Below are the code and all the weights of a small trained network. Each question names an input and a class and asks about switching units off, where a switched-off unit gives its printed mean instead of its output.

import numpy as np


def w(rows, s, z=0):
    codes = np.array(rows[::2]) - 128.0
    scale = np.full(codes.shape[1], s)
    scale[-1] = z or s
    return codes * scale


def f(y):
    return y / 2 * (1 + np.tanh(0.7978845608 * (y + 0.044715 * y**3)))


def log_softmax(a):
    a = a - a.max(-1, keepdims=True)
    return a - np.log(np.exp(a).sum(-1, keepdims=True))


def net(x, mask):
    res = np.array(x, float).reshape(1, 5) / 4 @ E
    y = f(res @ A[0][:, :-1].T + A[0][:, -1])
    res = res + np.where(mask, y, B[0][:, -1]) @ B[0][:, :-1]
    return log_softmax(res[-1] @ U[:, :-1].T + U[:, -1])


A, B = {}, {}
E = w([
[130,137,125,125,137],'x0',
[129,131,127,127,129],'x1',
[124,77,56,52,95],'x2',
[254,104,157,110,143],'x3',
[147,84,55,194,174],'x4',
],0.0085)
A[0] = w([
[137,108,74,188,148,39],'n0',
[6,152,107,145,120,109],'n1',
[89,144,112,124,135,66],'n2',
[122,147,150,92,135,43],'n3',
[255,125,157,105,125,117],'n4',
[52,143,118,141,118,123],'n5',
[139,118,48,204,147,39],'n6',
[87,141,116,132,123,107],'n7',
[131,136,103,104,124,20],'n8',
[119,140,153,97,124,40],'n9',
[126,105,99,90,123,8],'n10',
[77,151,106,127,129,107],'n11',
[138,146,115,166,117,15],'n12',
[126,131,120,135,141,113],'n13',
[123,107,127,118,127,75],'n14',
[190,120,144,114,127,75],'n15',
[113,122,159,108,110,64],'n16',
[122,173,152,90,114,23],'n17',
[129,127,132,138,127,126],'n18',
[123,124,128,124,143,140],'n19',
[122,125,153,144,143,87],'n20',
[129,112,80,75,116,49],'n21',
[116,158,165,72,114,25],'n22',
[66,147,109,142,123,113],'n23',
[86,152,108,128,132,94],'n24',
[126,141,164,169,140,18],'n25',
[122,119,120,107,139,103],'n26',
[120,137,117,133,132,85],'n27',
[128,118,122,137,134,57],'n28',
[124,142,149,104,123,30],'n29',
[136,114,140,124,138,142],'n30',
[118,162,158,82,117,25],'n31',
[124,99,55,45,97,69],'n32',
[125,108,90,78,127,72],'n33',
[180,113,145,115,134,82],'n34',
[139,113,60,199,146,53],'n35',
[90,166,213,41,104,63],'n36',
[129,192,200,245,149,54],'n37',
[173,130,133,122,125,104],'n38',
[133,119,104,153,141,28],'n39',
[88,153,107,132,123,82],'n40',
[123,90,72,73,123,66],'n41',
[124,125,139,122,123,58],'n42',
[122,129,147,113,122,33],'n43',
[122,134,141,128,157,98],'n44',
[133,157,161,190,119,5],'n45',
],0.013,0.0019)
B[0] = w([
[123,96,81,192,95,174],'n0',
[229,112,149,94,208,243],'n1',
[153,129,137,113,150,145],'n2',
[120,109,115,150,121,136],'n3',
[236,107,145,95,228,255],'n4',
[192,127,142,113,182,193],'n5',
[119,62,76,213,77,195],'n6',
[156,125,136,118,158,152],'n7',
[122,135,152,127,108,127],'n8',
[126,117,111,153,114,136],'n9',
[93,149,145,112,117,146],'n10',
[177,126,140,103,155,166],'n11',
[114,116,129,122,105,125],'n12',
[131,121,128,126,117,128],'n13',
[125,147,120,129,127,126],'n14',
[184,129,131,113,177,175],'n15',
[126,116,109,150,127,137],'n16',
[111,96,100,155,100,152],'n17',
[123,133,123,127,130,129],'n18',
[128,123,129,123,124,130],'n19',
[121,145,123,112,114,133],'n20',
[80,174,151,101,108,171],'n21',
[107,95,93,177,105,164],'n22',
[178,129,143,118,179,179],'n23',
[162,128,141,114,155,154],'n24',
[92,159,123,92,113,150],'n25',
[126,130,135,117,115,130],'n26',
[130,123,131,128,130,125],'n27',
[125,130,120,139,128,123],'n28',
[123,115,99,136,121,131],'n29',
[130,129,123,122,144,134],'n30',
[122,104,110,175,98,155],'n31',
[50,206,173,74,98,220],'n32',
[89,160,142,98,107,164],'n33',
[173,126,145,120,175,167],'n34',
[127,89,70,208,80,188],'n35',
[103,70,45,250,60,226],'n36',
[2,203,189,28,77,247],'n37',
[153,120,143,122,165,154],'n38',
[124,111,116,148,117,133],'n39',
[157,124,141,115,160,153],'n40',
[57,159,170,84,96,189],'n41',
[125,127,118,132,129,122],'n42',
[127,120,108,132,120,125],'n43',
[126,124,141,113,114,129],'n44',
[87,177,139,99,99,161],'n45',
],0.027,0.0077)
U = w([
[254,108,150,96,209,244],'0',
[69,197,168,68,76,162],'1',
[144,50,53,230,71,8],'2',
],0.0084,0.00015)

Each question gives the input, the list of numbers given to net, and the class t.
The units are the neurons (one row each of A and B). Each row of codes is followed by its name. A weight is (code - 128) times the scale printed after its matrix; where a second scale follows, it is the last column's (A, B and U).
mask holds one flag per neuron, in row order. A switched-off neuron (its flag False) gives its mean, the last column of its row in B, instead of its output. The means were averaged over made-up inputs and are rounded, as every weight is.
A unit's drop is (log p(t) with every unit on - log p(t) with that unit switched off) / (log p(t) with every unit on - log p(t) with every unit switched off).
The circuit of an input: a set's keep is (log p(t) with only the set's units on - log p(t) with every unit switched off) / (log p(t) with every unit on - log p(t) with every unit switched off). Starting from the 12 units with the biggest drops (on a tie, the unit counted first), units are removed one at a time, each time the one whose removal leaves the highest keep (on an exact tie, the one counted first), for as long as the keep stays at least 0.8.
circuit, biggest first: the units of the circuit, biggest drop first
top k neurons: the k neurons with the biggest drops, biggest first
drop when u is switched off: that unit's drop, to one decimal
input [-3,1,-1,5,-6], class 2: top neuron	n36
input [-3,-4,0,4,5], class 2: top 2 neurons	n1; n6
input [2,1,-4,-5,-5], class 0: top 3 neurons	n1; n5; n6
input [-8,2,-8,-8,-7], class 0: top 2 neurons	n1; n5
input [-7,-5,5,2,6], class 2: top 3 neurons	n37; n6; n35
input [-7,-5,-3,7,8], class 2: top 4 neurons	n6; n35; n0; n1
input [8,-2,7,-3,7], class 1: top 4 neurons	n32; n41; n36; n21
input [-7,-1,-1,-7,-7], class 0: top 4 neurons	n1; n5; n23; n6
input [3,-5,-3,-3,4], class 2: top 3 neurons	n4; n6; n32
input [-7,-6,7,-5,7], class 1: top 4 neurons	n32; n41; n36; n21
input [-6,-8,-5,-2,5], class 1: top 3 neurons	n37; n36; n45
input [4,3,-1,0,-2], class 2: top 2 neurons	n37; n4
input [-4,7,-7,-7,-5], class 0: top 2 neurons	n1; n5
input [4,0,-4,3,-6], class 2: circuit, biggest first	n36
input [-8,3,-2,-5,-7], class 2: drop when n36 is switched off	1.5
input [-6,-8,8,-2,4], class 1: drop when n7 is switched off	0.0
input [-8,-7,4,-8,-8], class 0: drop when n6 is switched off	0.1
